Below is a small trained network, with its code and all its weights. Each question gives an input and a target symbol and asks what happens when units are switched off, that is, made to give their printed mean instead of their output.

import numpy as np


def w(rows, s, z=0):
    codes = np.array(rows[::2]) - 128.0
    scale = np.full(codes.shape[1], s)
    scale[-1] = z or s
    return codes * scale


def f(y):
    return y / 2 * (1 + np.tanh(0.7978845608 * (y + 0.044715 * y**3)))


def softmax(a):
    e = np.exp(a - a.max(-1, keepdims=True))
    return e / e.sum(-1, keepdims=True)


def log_softmax(a):
    a = a - a.max(-1, keepdims=True)
    return a - np.log(np.exp(a).sum(-1, keepdims=True))


def net(x, mask):
    ids = ['αγδεηθλξπσφψ'.index(c) for c in x.split()]
    T = len(ids)
    res = E[ids] + P[:T]
    u = 0
    for l in range(3):
        q, k, v = (res @ M[l].T for M in (Q, K, V))
        z = softmax(np.where(np.tri(T) > 0, q @ k.T / 2**0.5, -1e9)) @ v
        res = res + np.where(mask[u], z, O[l][:, -1]) @ O[l][:, :-1]
        u += 1
        y = f(res @ A[l][:, :-1].T + A[l][:, -1])
        res = res + np.where(mask[u : u + 4], y, B[l][:, -1]) @ B[l][:, :-1]
        u += 4
    return log_softmax(res[-1] @ U[:, :-1].T + U[:, -1])


Q, K, V, O, A, B = {}, {}, {}, {}, {}, {}
E = w([
[145,134,51,249,128,111,162,128],'α',
[77,131,111,107,133,128,113,112],'γ',
[181,153,20,112,139,179,132,71],'δ',
[127,96,183,97,114,86,141,117],'ε',
[140,123,127,166,139,82,168,168],'η',
[184,88,89,170,61,177,117,178],'θ',
[141,84,90,136,193,67,177,80],'λ',
[104,196,156,165,66,173,88,201],'ξ',
[170,115,105,122,86,166,214,171],'π',
[130,98,170,87,98,136,79,172],'σ',
[109,84,94,159,143,117,57,92],'φ',
[121,93,122,188,148,79,82,216],'ψ',
],0.011)
P = w([
[136,105,154,191,94,31,160,202],'0',
[56,76,111,140,198,171,124,130],'1',
[192,122,2,105,125,117,57,170],'2',
[87,64,109,173,180,196,139,81],'3',
[216,129,20,95,131,113,67,185],'4',
[85,56,108,169,183,196,141,84],'5',
[213,127,6,100,119,111,61,181],'6',
[88,51,109,173,185,193,134,78],'7',
[235,134,12,110,129,103,52,180],'8',
[82,51,112,178,174,193,139,73],'9',
[240,126,43,97,125,90,69,199],'10',
[90,46,118,172,187,192,133,82],'11',
[185,134,116,69,20,73,107,205],'12',
],0.0083)
Q[0] = w([
[254,91,70,69,201,206,99,175],'L0H0',
[142,160,25,94,156,93,101,104],'L0H0',
],0.0064)
K[0] = w([
[98,168,254,101,84,62,114,240],'L0H0',
[121,70,142,162,63,57,80,151],'L0H0',
],0.0079)
V[0] = w([
[73,10,23,193,162,240,23,96],'L0H0',
[224,94,206,157,42,118,164,254],'L0H0',
],0.0052)
O[0] = w([
[167,141,136,49,251,175,111,252,252],'L0H0',
[33,65,3,54,21,217,216,114,197],'L0H0',
],0.0058,0.0036)
A[0] = w([
[149,79,173,125,111,115,225,35,140],'L0N0',
[4,139,178,152,223,206,174,105,182],'L0N1',
[183,233,142,1,109,83,72,166,202],'L0N2',
[126,38,59,89,163,132,190,86,255],'L0N3',
],0.0063,0.0031)
B[0] = w([
[248,100,140,110,34,132,242,68,118],'L0N0',
[20,246,187,108,255,160,115,80,193],'L0N1',
[148,115,11,206,99,165,131,176,174],'L0N2',
[204,97,81,140,171,199,144,141,254],'L0N3',
],0.0072,0.0058)
Q[1] = w([
[194,128,2,125,74,64,88,198],'L1H0',
[7,56,135,240,152,138,167,117],'L1H0',
],0.0054)
K[1] = w([
[86,108,157,170,20,48,255,25],'L1H0',
[53,129,182,201,239,229,20,224],'L1H0',
],0.0046)
V[1] = w([
[116,154,209,246,84,27,150,1],'L1H0',
[167,154,190,24,7,197,156,42],'L1H0',
],0.0059)
O[1] = w([
[48,125,2,83,214,23,128,202,1],'L1H0',
[112,178,112,53,30,84,190,65,17],'L1H0',
],0.0082,0.0056)
A[1] = w([
[161,139,102,132,54,112,98,254,108],'L1N0',
[211,145,69,72,88,35,170,140,139],'L1N1',
[97,206,157,45,180,191,64,80,3],'L1N2',
[97,76,246,65,176,131,186,103,214],'L1N3',
],0.0066,0.0031)
B[1] = w([
[138,77,49,97,200,131,136,17,254],'L1N0',
[85,165,226,130,176,207,2,53,211],'L1N1',
[71,126,153,15,69,177,132,60,222],'L1N2',
[201,126,185,2,148,27,156,136,234],'L1N3',
],0.0067,0.0054)
Q[2] = w([
[231,31,74,80,67,107,3,153],'L2H0',
[210,73,45,119,174,139,132,125],'L2H0',
],0.0055)
K[2] = w([
[1,37,9,168,9,14,204,67],'L2H0',
[120,89,211,202,106,75,183,132],'L2H0',
],0.0056)
V[2] = w([
[5,90,33,141,26,67,218,173],'L2H0',
[187,168,113,150,72,254,200,54],'L2H0',
],0.0065)
O[2] = w([
[226,163,178,31,209,240,58,174,2],'L2H0',
[3,160,183,238,208,194,254,139,209],'L2H0',
],0.007,0.0077)
A[2] = w([
[211,193,44,90,85,134,95,142,131],'L2N0',
[205,96,105,198,80,144,94,141,115],'L2N1',
[186,89,142,208,134,179,124,230,156],'L2N2',
[210,68,39,94,76,2,100,88,254],'L2N3',
],0.0067,0.0032)
B[2] = w([
[133,156,209,70,134,93,130,172,244],'L2N0',
[98,112,87,163,51,107,56,153,207],'L2N1',
[31,84,103,2,86,48,203,168,255],'L2N2',
[209,195,163,194,110,51,123,54,232],'L2N3',
],0.0077,0.0075)
U = w([
[39,135,102,13,101,80,142,20,18],'α',
[70,89,133,100,225,66,114,231,56],'γ',
[110,40,136,190,228,210,7,81,68],'δ',
[177,105,78,153,86,220,139,63,174],'ε',
[198,147,49,150,233,100,203,36,26],'η',
[72,254,162,206,36,196,62,166,253],'θ',
[93,77,123,43,16,139,153,166,69],'λ',
[120,150,228,69,122,199,99,155,148],'ξ',
[194,205,247,71,145,64,185,145,225],'π',
[179,140,115,174,55,88,181,151,194],'σ',
[93,128,15,188,157,123,145,176,104],'φ',
[166,164,130,123,96,134,236,179,202],'ψ',
],0.0056,0.0031)

Each question gives the input, a string of symbols that net reads in full, and the target symbol t.
The units are the heads (2 rows each of Q, K, V and O) and the neurons (one row each of A and B). Each row of codes is followed by its name. A weight is (code - 128) times the scale printed after its matrix; where a second scale follows, it is the last column's (O, A, B and U).
mask holds one flag per unit, layer by layer, with each layer's heads first. A switched-off unit (its flag False) gives its mean, the last column of its rows in O or B, instead of its output. The means were averaged over made-up inputs and are rounded, as every weight is.
A unit's drop is (log p(t) with every unit on - log p(t) with that unit switched off) / (log p(t) with every unit on - log p(t) with every unit switched off).
The circuit of an input: a set's keep is (log p(t) with only the set's units on - log p(t) with every unit switched off) / (log p(t) with every unit on - log p(t) with every unit switched off). Starting from the 12 units with the biggest drops (on a tie, the unit counted first), units are removed one at a time, each time the one whose removal leaves the highest keep (on an exact tie, the one counted first), for as long as the keep stays at least 0.8.
circuit, biggest first: the units of the circuit, biggest drop first
unit that matters most: the unit with the biggest drop
top k neurons: the k neurons with the biggest drops, biggest first
top k neurons in layer l: the k neurons of layer l with the biggest drops, biggest first
input π λ γ γ ψ ξ φ φ π η γ γ φ, target θ: unit that matters most : L1H0
input ξ φ π α, target φ: top 3 neurons in layer 2 : (L2N0; L2N3; L2N2)
input δ γ ξ λ γ α ψ ξ δ θ θ θ, target λ: circuit, biggest first : (L2N2; L1H0; L1N0; L2N3)
input γ γ γ θ π θ ξ π ξ ε ψ ε, target π: circuit, biggest first : (L1N3; L1H0)
input φ γ γ φ ψ, target σ: circuit, biggest first : (L2H0; L2N3; L1H0; L1N2)
input ψ δ γ ψ δ φ λ ψ ξ η θ δ, target ε: circuit, biggest first : (L0N3; L0H0; L1H0)
input θ ξ ξ γ γ φ γ φ ψ λ α, target ψ: top 2 neurons in layer 2 : (L2N2; L2N1)
input ξ φ γ ξ φ δ ε ξ γ φ φ, target ξ: circuit, biggest first : (L2H0; L0H0; L1H0; L0N3)
input ψ π ξ γ γ φ γ, target λ: top 2 neurons : (L2N2; L0N1)
input φ γ σ σ φ γ ξ δ η ε, target π: circuit, biggest first : (L1N3; L0H0)
input σ θ ψ γ ε, target ε: circuit, biggest first : (L0H0; L2N0; L2N2)
input ε η π ψ ψ λ γ φ θ ε η, target α: circuit, biggest first : (L0H0; L1H0; L0N0)
input φ η γ γ θ, target σ: circuit, biggest first : (L2H0; L2N3; L1H0; L1N2)
input α ψ ψ φ γ δ γ λ φ γ δ λ γ, target γ: circuit, biggest first : (L0H0; L1H0; L2N2; L0N2)
input π π γ γ ψ, target θ: top 4 neurons : (L1N1; L0N0; L0N3; L2N2)
input α φ ξ, target γ: circuit, biggest first : (L1H0; L2N2)
input φ η α σ θ ψ π φ φ, target σ: top 2 neurons : (L2N3; L2N1)
input θ γ ξ ψ φ σ π, target ψ: top 2 neurons : (L2N2; L0N3)
input θ λ θ γ π γ θ γ θ ψ θ φ ψ, target ψ: top 2 neurons in layer 2 : (L2N2; L2N1)
input ψ λ δ φ δ ξ γ ε φ θ λ, target λ: top 3 neurons : (L2N2; L0N3; L1N3)
input ξ θ π ε ξ, target ξ: top neuron : (L0N3)
input γ θ α θ ε ξ γ δ γ θ ξ η ξ, target π: top 2 neurons : (L2N0; L1N0)
input η γ η φ γ φ φ γ η ε θ γ φ, target δ: top 2 neurons : (L1N1; L0N0)
input γ θ ε θ ξ γ π ψ π, target π: top 3 neurons : (L2N0; L2N3; L0N3)
input θ θ γ φ θ σ α γ γ π α, target ψ: top 2 neurons : (L2N2; L0N3)
input γ γ η, target π: top 2 neurons : (L2N0; L2N3)
input α γ φ, target γ: top 2 neurons in layer 2 : (L2N2; L2N0)
input φ α ξ, target σ: top neuron in layer 1 : (L1N0)
